Here is a tiny trained network, its code and every weight. The questions are about switching its units off for an input and a target symbol, where a switched-off unit gives its printed mean instead of its output.

import numpy as np


def w(rows, s, z=0):
    codes = np.array(rows[::2]) - 128.0
    scale = np.full(codes.shape[1], s)
    scale[-1] = z or s
    return codes * scale


def f(y):
    return y / 2 * (1 + np.tanh(0.7978845608 * (y + 0.044715 * y**3)))


def softmax(a):
    e = np.exp(a - a.max(-1, keepdims=True))
    return e / e.sum(-1, keepdims=True)


def log_softmax(a):
    a = a - a.max(-1, keepdims=True)
    return a - np.log(np.exp(a).sum(-1, keepdims=True))


def net(x, mask):
    ids = ['αβγεζθλμξπστψ'.index(c) for c in x.split()]
    T = len(ids)
    res = E[ids] + P[:T]
    u = 0
    for l in range(2):
        r = res
        for j in range(2):
            rows = slice(2 * j, 2 * j + 2)
            q, k, v = (r @ M[l][rows].T for M in (Q, K, V))
            z = softmax(np.where(np.tri(T) > 0, q @ k.T / 2**0.5, -1e9)) @ v
            o = O[l][rows]
            res = res + np.where(mask[u + j], z, o[:, -1]) @ o[:, :-1]
        u += 2
        y = f(res @ A[l][:, :-1].T + A[l][:, -1])
        res = res + np.where(mask[u : u + 4], y, B[l][:, -1]) @ B[l][:, :-1]
        u += 4
    return log_softmax(res[-1] @ U[:, :-1].T + U[:, -1])


Q, K, V, O, A, B = {}, {}, {}, {}, {}, {}
E = w([
[104,73,123],'α',
[165,155,185],'β',
[88,117,61],'γ',
[128,146,249],'ε',
[116,157,131],'ζ',
[53,218,121],'θ',
[143,147,121],'λ',
[113,172,83],'μ',
[14,176,36],'ξ',
[186,56,168],'π',
[126,8,237],'σ',
[96,79,188],'τ',
[61,147,116],'ψ',
],0.014)
P = w([
[128,88,86],'0',
[158,170,161],'1',
[23,67,180],'2',
[146,80,87],'3',
[159,169,164],'4',
[9,63,112],'5',
[141,76,93],'6',
[162,171,163],'7',
],0.013)
Q[0] = w([
[148,224,2],'L0H1',
[118,126,211],'L0H1',
[240,206,135],'L0H2',
[144,173,158],'L0H2',
],0.022)
K[0] = w([
[8,249,83],'L0H1',
[163,53,190],'L0H1',
[155,157,100],'L0H2',
[198,111,149],'L0H2',
],0.019)
V[0] = w([
[158,131,50],'L0H1',
[123,104,44],'L0H1',
[252,198,88],'L0H2',
[40,169,130],'L0H2',
],0.0033)
O[0] = w([
[154,135,109,110],'L0H1',
[123,139,99,128],'L0H1',
[253,124,176,2],'L0H2',
[89,132,76,134],'L0H2',
],0.0054,0.0039)
A[0] = w([
[34,93,31,118],'L0N1',
[105,254,184,1],'L0N2',
[44,53,101,119],'L0N3',
[223,91,185,103],'L0N4',
],0.012,0.0091)
B[0] = w([
[172,117,176,242],'L0N1',
[140,26,2,133],'L0N2',
[99,151,65,254],'L0N3',
[150,64,132,172],'L0N4',
],0.02,0.0097)
Q[1] = w([
[137,217,51],'L1H1',
[132,84,232],'L1H1',
[23,69,254],'L1H2',
[200,186,60],'L1H2',
],0.023)
K[1] = w([
[196,246,205],'L1H1',
[116,100,85],'L1H1',
[228,35,25],'L1H2',
[124,250,139],'L1H2',
],0.025)
V[1] = w([
[109,173,4],'L1H1',
[86,33,50],'L1H1',
[41,115,143],'L1H2',
[203,29,63],'L1H2',
],0.0019)
O[1] = w([
[52,198,130,104],'L1H1',
[136,227,71,207],'L1H1',
[106,135,122,133],'L1H2',
[156,31,6,255],'L1H2',
],0.0024,0.0023)
A[1] = w([
[240,212,238,223],'L1N1',
[139,246,107,115],'L1N2',
[254,199,114,133],'L1N3',
[159,223,63,252],'L1N4',
],0.0091,0.0041)
B[1] = w([
[112,220,150,254],'L1N1',
[56,147,5,136],'L1N2',
[238,119,28,159],'L1N3',
[95,103,165,216],'L1N4',
],0.027,0.0037)
U = w([
[16,101,158,220],'α',
[59,79,62,95],'β',
[92,122,153,240],'γ',
[92,156,240,80],'ε',
[157,132,102,191],'ζ',
[214,126,200,147],'θ',
[111,53,246,97],'λ',
[132,146,14,2],'μ',
[156,24,146,115],'ξ',
[89,207,94,81],'π',
[179,179,75,62],'σ',
[124,151,112,171],'τ',
[194,94,69,78],'ψ',
],0.011,0.0066)

Each question gives the input, a string of symbols that net reads in full, and the target symbol t.
The units are the heads (2 rows each of Q, K, V and O) and the neurons (one row each of A and B). Each row of codes is followed by its name. A weight is (code - 128) times the scale printed after its matrix; where a second scale follows, it is the last column's (O, A, B and U).
mask holds one flag per unit, layer by layer, with each layer's heads first. A switched-off unit (its flag False) gives its mean, the last column of its rows in O or B, instead of its output. The means were averaged over made-up inputs and are rounded, as every weight is.
A unit's drop is (log p(t) with every unit on - log p(t) with that unit switched off) / (log p(t) with every unit on - log p(t) with every unit switched off).
most important unit: the unit with the biggest drop
top k neurons: the k neurons with the biggest drops, biggest first
k most important neurons of layer l: the k neurons of layer l with the biggest drops, biggest first
which heads matter: for each layer, one digit per head in row order, 1 if its drop is at least 0.15 and else 0, layers parted by /
drop when u is switched off: that unit's drop, to one decimal
input ξ π τ σ τ, target ε: most important unit -> L0N3
input π π λ γ τ θ μ, target σ: which heads matter -> 00 / 01
input π θ ψ τ, target α: 3 most important neurons of layer 0 -> L0N4; L0N3; L0N2
input π τ β σ, target β: top 2 neurons -> L0N1; L0N3
input ξ π σ π π σ, target β: top 2 neurons -> L0N3; L1N1
input ζ π σ π β, target ψ: 2 most important neurons of layer 1 -> L1N3; L1N4
input γ π τ π ζ ξ γ γ, target π: top 2 neurons -> L0N3; L0N2
input μ γ σ ψ ε, target ξ: 3 most important neurons of layer 0 -> L0N2; L0N3; L0N4
input π τ β τ π ε π τ, target ε: top 3 neurons -> L0N3; L1N1; L0N2
input γ θ ξ μ, target σ: top 4 neurons -> L0N1; L1N3; L1N1; L0N3
input τ θ α π ψ, target α: top 3 neurons -> L0N1; L1N3; L0N4
input θ τ π β, target θ: top 2 neurons -> L0N3; L1N2
input τ θ π π, target ξ: which heads matter -> 01 / 00
input ε π ζ θ θ γ α γ, target π: 3 most important neurons of layer 0 -> L0N3; L0N4; L0N2
input π τ π π, target ξ: top 4 neurons -> L1N1; L0N3; L0N4; L1N3
input τ π π ψ μ λ σ β, target ψ: top 3 neurons -> L0N2; L0N1; L1N3
input α π π π ζ ξ θ, target π: which heads matter -> 10 / 00
input γ μ π β, target θ: top 4 neurons -> L0N3; L0N1; L1N2; L0N2
input π μ σ ψ π τ α ψ, target α: top 3 neurons -> L0N1; L0N4; L1N3
input π γ λ π π π ε, target ε: top 2 neurons -> L0N3; L0N2
input π μ γ ε π, target θ: top 2 neurons -> L0N3; L0N4
input λ π π γ, target ψ: top 4 neurons -> L0N1; L1N3; L1N1; L0N3
input λ τ τ ζ π σ γ, target ψ: top 2 neurons -> L0N1; L0N3
input π ε θ τ, target α: 3 most important neurons of layer 0 -> L0N3; L0N4; L0N2
input π τ σ τ λ, target σ: most important unit -> L0N3
input τ λ γ γ μ, target μ: drop when L0N1 is switched off -> 1.3
input π ψ π μ μ μ ψ ε, target ξ: drop when L1N1 is switched off -> 0.1
input π τ ε α α τ σ θ, target β: drop when L0N2 is switched off -> 1.0
input μ π α τ π ζ θ λ, target σ: drop when L0H2 is switched off -> 1.0
